Below is a small trained network, with its code and all its weights. Each question gives an input and a target symbol and asks what happens when units are switched off, that is, made to give their printed mean instead of their output.

import numpy as np


def w(rows, s, z=0):
    codes = np.array(rows[::2]) - 128.0
    scale = np.full(codes.shape[1], s)
    scale[-1] = z or s
    return codes * scale


def f(y):
    return y / 2 * (1 + np.tanh(0.7978845608 * (y + 0.044715 * y**3)))


def softmax(a):
    e = np.exp(a - a.max(-1, keepdims=True))
    return e / e.sum(-1, keepdims=True)


def log_softmax(a):
    a = a - a.max(-1, keepdims=True)
    return a - np.log(np.exp(a).sum(-1, keepdims=True))


def net(x, mask):
    ids = ['αβγδεζθλπστφψ'.index(c) for c in x.split()]
    T = len(ids)
    res = E[ids] + P[:T]
    q, k, v = (res @ M[0].T for M in (Q, K, V))
    z = softmax(np.where(np.tri(T) > 0, q @ k.T / 4**0.5, -1e9)) @ v
    res = res + np.where(mask[0], z, O[0][:, -1]) @ O[0][:, :-1]
    y = f(res @ A[0][:, :-1].T + A[0][:, -1])
    res = res + np.where(mask[1:17], y, B[0][:, -1]) @ B[0][:, :-1]
    return log_softmax(res[-1] @ U[:, :-1].T + U[:, -1])


Q, K, V, O, A, B = {}, {}, {}, {}, {}, {}
E = w([
[124,69,101,66],'α',
[165,113,92,79],'β',
[124,149,144,137],'γ',
[136,168,6,75],'δ',
[91,205,34,126],'ε',
[96,123,134,85],'ζ',
[65,170,148,119],'θ',
[166,186,64,177],'λ',
[99,127,132,84],'π',
[160,128,113,122],'σ',
[172,134,64,105],'τ',
[184,131,170,181],'φ',
[56,144,84,53],'ψ',
],0.021)
P = w([
[146,161,254,17],'0',
[85,39,116,185],'1',
[99,48,158,144],'2',
[173,197,221,50],'3',
[71,25,97,182],'4',
[95,57,147,117],'5',
[174,203,212,54],'6',
[53,25,79,164],'7',
[86,69,150,91],'8',
[177,206,205,63],'9',
[38,28,67,157],'10',
[84,78,152,76],'11',
[186,209,186,68],'12',
[42,29,56,158],'13',
],0.0085)
Q[0] = w([
[180,112,252,123],'h0',
[199,99,118,143],'h0',
[120,151,106,187],'h0',
[61,100,106,117],'h0',
],0.028)
K[0] = w([
[172,81,251,175],'h0',
[221,122,128,134],'h0',
[111,200,122,157],'h0',
[84,142,102,61],'h0',
],0.024)
V[0] = w([
[210,235,31,49],'h0',
[141,43,206,39],'h0',
[254,80,11,142],'h0',
[176,115,241,149],'h0',
],0.0073)
O[0] = w([
[80,102,208,105,199],'h0',
[175,107,66,83,112],'h0',
[151,93,250,115,15],'h0',
[154,153,85,91,2],'h0',
],0.014,0.0049)
A[0] = w([
[137,253,144,25,125],'n0',
[93,51,90,151,83],'n1',
[156,112,130,200,128],'n2',
[163,233,132,241,85],'n3',
[167,122,120,133,126],'n4',
[237,121,108,208,88],'n5',
[217,113,143,204,68],'n6',
[230,69,107,247,191],'n7',
[151,133,131,144,76],'n8',
[73,116,110,48,128],'n9',
[105,146,104,171,85],'n10',
[162,240,188,132,123],'n11',
[155,120,100,211,115],'n12',
[154,52,104,164,1],'n13',
[246,158,139,131,140],'n14',
[98,225,102,107,114],'n15',
],0.013,0.0079)
B[0] = w([
[154,145,214,209,227],'n0',
[98,222,155,169,174],'n1',
[84,172,76,174,133],'n2',
[68,52,104,90,189],'n3',
[128,96,141,130,132],'n4',
[135,249,178,120,133],'n5',
[30,109,135,180,130],'n6',
[210,161,147,115,148],'n7',
[93,116,167,155,117],'n8',
[172,137,112,174,222],'n9',
[170,160,174,177,177],'n10',
[201,97,61,143,171],'n11',
[140,188,161,72,152],'n12',
[91,88,237,186,129],'n13',
[80,56,116,125,152],'n14',
[129,73,122,66,254],'n15',
],0.019,0.012)
U = w([
[228,148,182,218,127],'α',
[164,13,169,97,145],'β',
[178,199,156,70,191],'γ',
[88,117,253,77,69],'δ',
[36,149,175,189,146],'ε',
[146,162,88,181,113],'ζ',
[61,124,101,64,255],'θ',
[79,78,88,210,75],'λ',
[146,155,100,172,113],'π',
[144,152,175,115,98],'σ',
[122,130,203,91,98],'τ',
[109,212,203,105,159],'φ',
[124,211,101,246,81],'ψ',
],0.0046,0.0072)

Each question gives the input, a string of symbols that net reads in full, and the target symbol t.
The units are the heads (4 rows each of Q, K, V and O) and the neurons (one row each of A and B). Each row of codes is followed by its name. A weight is (code - 128) times the scale printed after its matrix; where a second scale follows, it is the last column's (O, A, B and U).
mask holds one flag per unit, heads first, then neurons. A switched-off unit (its flag False) gives its mean, the last column of its rows in O or B, instead of its output. The means were averaged over made-up inputs and are rounded, as every weight is.
A unit's drop is (log p(t) with every unit on - log p(t) with that unit switched off) / (log p(t) with every unit on - log p(t) with every unit switched off).
The circuit of an input: a set's keep is (log p(t) with only the set's units on - log p(t) with every unit switched off) / (log p(t) with every unit on - log p(t) with every unit switched off). Starting from the 12 units with the biggest drops (on a tie, the unit counted first), units are removed one at a time, each time the one whose removal leaves the highest keep (on an exact tie, the one counted first), for as long as the keep stays at least 0.8.
units of the circuit, in order: the units of the circuit, biggest drop first
most important unit: the unit with the biggest drop
k most important neurons: the k neurons with the biggest drops, biggest first
input δ γ τ α π, target δ: most important unit	h0
input θ ε θ δ γ θ β θ γ θ, target β: units of the circuit, in order	[n15 h0 n3 n0]
input α θ β θ γ β α α θ ε, target α: 3 most important neurons	[n11 n0 n3]
input θ ε θ α π θ β, target α: 2 most important neurons	[n0 n15]
input σ θ θ, target θ: units of the circuit, in order	[h0 n15 n0]
input λ γ λ φ θ π ψ β, target ψ: 4 most important neurons	[n1 n15 n9 n3]
input ζ ζ ψ λ θ, target ψ: units of the circuit, in order	[h0 n1 n15]
input γ φ γ ψ β θ λ θ, target ψ: 2 most important neurons	[n1 n9]
input θ β θ θ ψ ζ γ τ θ λ σ φ ψ α, target ψ: units of the circuit, in order	[n1 n15]
input θ β δ γ θ φ π, target α: 2 most important neurons	[n0 n3]
input θ θ θ ψ θ θ ζ γ, target ψ: 3 most important neurons	[n15 n1 n3]
input α θ φ, target φ: 4 most important neurons	[n5 n7 n6 n12]
input ε θ θ α β θ γ θ θ θ ε ζ γ λ, target ε: units of the circuit, in order	[h0 n2]
input θ θ π α δ γ θ γ, target δ: units of the circuit, in order	[h0]
input α γ θ ε ε γ λ π, target ε: units of the circuit, in order	[h0 n15]
input γ δ α ε, target α: 2 most important neurons	[n11 n15]
input θ π α θ θ θ θ θ, target θ: units of the circuit, in order	[h0 n0 n15]
input θ λ θ λ γ θ θ λ γ θ γ γ γ φ, target φ: units of the circuit, in order	[n5 n12 h0]
input γ β τ θ α θ φ θ ζ π α γ ε ζ, target ε: 2 most important neurons	[n15 n1]
input δ θ θ λ θ θ π θ α β θ ψ, target ψ: 2 most important neurons	[n9 n1]
input θ φ π θ γ θ θ α γ γ, target β: most important unit	n14
input ε γ α δ, target α: 3 most important neurons	[n11 n15 n9]
input ψ θ α α γ, target ψ: units of the circuit, in order	[n1 h0 n15]
input τ θ θ ζ α, target α: units of the circuit, in order	[h0 n7 n15]
input ψ γ β θ ζ ζ ε θ π θ, target β: 3 most important neurons	[n15 n3 n1]
input π ε γ τ γ, target ε: 3 most important neurons	[n2 n15 n9]
input γ α θ ψ, target α: 3 most important neurons	[n0 n9 n3]
input λ λ ε φ γ φ ψ β γ θ, target α: units of the circuit, in order	[n0]
